[[-21   1]
 [-44  -2]
 [ -3   1]]
->
[[ -3   1]
 [-44  -2]
 [-21   1]]

[[-24 -34 -24  25  24 -10 -26  -2 -22]
 [ 26   9  -6  24  18 -13  11  25   8]
 [-23  12  -4  26 -13  16  -4  -4  -9]
 [ -2  -8 -18  15  19   5 -25   8 -24]
 [  1 -15  -1  -6 -19  14  -3   8  -3]
 [-23 -19   1 -28  -2  -8  -2 -16  -1]
 [-16 -27 -25  18  22 -15 -20  -2 -13]]
->
[[-16 -27 -25  18  22 -15 -20  -2 -13]
 [-23 -19   1 -28  -2  -8  -2 -16  -1]
 [  1 -15  -1  -6 -19  14  -3   8  -3]
 [ -2  -8 -18  15  19   5 -25   8 -24]
 [-23  12  -4  26 -13  16  -4  -4  -9]
 [ 26   9  -6  24  18 -13  11  25   8]
 [-24 -34 -24  25  24 -10 -26  -2 -22]]

[[ 38  40  31  30 -38]
 [-35 -40 -35 -24  24]
 [-35 -32  10  12 -15]]
->
[[-35 -32  10  12 -15]
 [-35 -40 -35 -24  24]
 [ 38  40  31  30 -38]]

[[-19  18 -29 -13 -30]
 [ 30 -21 -28 -29 -25]
 [ -1   7   1   7  -8]
 [  2  17  11  22  19]
 [ 27 -15 -18  35 -20]
 [ -5  22  12   6   9]
 [  6   6   7   0   8]
 [-21  18  13  12  17]
 [ 27 -30  22 -18  32]
 [  0  -1  24   8   6]]
->
[[  0  -1  24   8   6]
 [ 27 -30  22 -18  32]
 [-21  18  13  12  17]
 [  6   6   7   0   8]
 [ -5  22  12   6   9]
 [ 27 -15 -18  35 -20]
 [  2  17  11  22  19]
 [ -1   7   1   7  -8]
 [ 30 -21 -28 -29 -25]
 [-19  18 -29 -13 -30]]

[[11  9  4  6 13  9]
 [11 29 12 28 20 19]
 [45 20 17 34 26 10]
 [10 44  5 13  3 15]
 [ 6  3 19 13 26 12]
 [14 20 16 23 15 15]]
->
[[14 20 16 23 15 15]
 [ 6  3 19 13 26 12]
 [10 44  5 13  3 15]
 [45 20 17 34 26 10]
 [11 29 12 28 20 19]
 [11  9  4  6 13  9]]

[[-12 -27  23 -21   9   3]
 [ 11 -22  20  12   3   4]
 [ 21  23 -15 -31  -5 -14]
 [ 24  14   7   6  42   7]
 [ 28  -7   8  24 -20 -15]
 [ -8  10  -3 -32   7  -2]
 [  9 -24  24   8  14  -2]
 [ 18  19 -11 -21 -29  -7]
 [ 16  14 -14 -25  -3 -11]
 [ -7   7 -19 -10  -5  -8]
 [ -2 -14  17  14   0  14]]
->
[[ -2 -14  17  14   0  14]
 [ -7   7 -19 -10  -5  -8]
 [ 16  14 -14 -25  -3 -11]
 [ 18  19 -11 -21 -29  -7]
 [  9 -24  24   8  14  -2]
 [ -8  10  -3 -32   7  -2]
 [ 28  -7   8  24 -20 -15]
 [ 24  14   7   6  42   7]
 [ 21  23 -15 -31  -5 -14]
 [ 11 -22  20  12   3   4]
 [-12 -27  23 -21   9   3]]

[[  5  -7   4  22  17   7 -14  30  22 -34]
 [ 30 -18  31  11 -38  27  42  -1  11  32]
 [ 28 -20  28  21 -24  27  28  16  21   8]
 [ 31 -33  31  34 -23  32  21  33  34 -15]
 [ 33 -18  33  36 -10  34  25  34  36  -4]
 [-15  16 -15  -9  20 -14 -16  -5  -9  -5]]
->
[[-15  16 -15  -9  20 -14 -16  -5  -9  -5]
 [ 33 -18  33  36 -10  34  25  34  36  -4]
 [ 31 -33  31  34 -23  32  21  33  34 -15]
 [ 28 -20  28  21 -24  27  28  16  21   8]
 [ 30 -18  31  11 -38  27  42  -1  11  32]
 [  5  -7   4  22  17   7 -14  30  22 -34]]

[[  6  16  -8]
 [-10  -5  -3]
 [ 18  -8   0]
 [ -4 -34   8]]
->
[[ -4 -34   8]
 [ 18  -8   0]
 [-10  -5  -3]
 [  6  16  -8]]
---
[[-38  -8  22]
 [ 19   1  12]
 [  1  29   6]]
->
[[19  1 12]
 [ 1 29  6]]

[[-14  -7  45]
 [-43  19 -11]
 [-44 -18   5]
 [-40  25  -9]
 [-24 -20  37]]
->
[[-43  19 -11]
 [-44 -18   5]]

[[ 16  23   8  33]
 [-37  18  14  20]
 [  9  26  11  34]
 [-19 -14  -3 -21]]
->
[[-37  18  14]
 [  9  26  11]]

[[-34  28  30  32]
 [-35  36  40  31]
 [-25  35  38  31]
 [-34  32  32  34]
 [-33   5  23  14]]
->
[[-35  36  40]
 [-25  35  38]]

[[ 31  17 -20 -12]
 [-25   2   0  -1]
 [ -7   0 -10 -35]]
->
[[-25   2   0]
 [ -7   0 -10]]

[[ 30 -36 -38]
 [-10  10  21]
 [ -9   4 -13]
 [-11   8  -1]
 [  9 -29 -37]]
->
[[-10  10  21]
 [ -9   4 -13]]

[[  3  32   1]
 [  2  11   1]
 [  1  -8   0]
 [ -2 -22  -2]
 [ -1 -12  -1]]
->
[[ 2 11  1]
 [ 1 -8  0]]
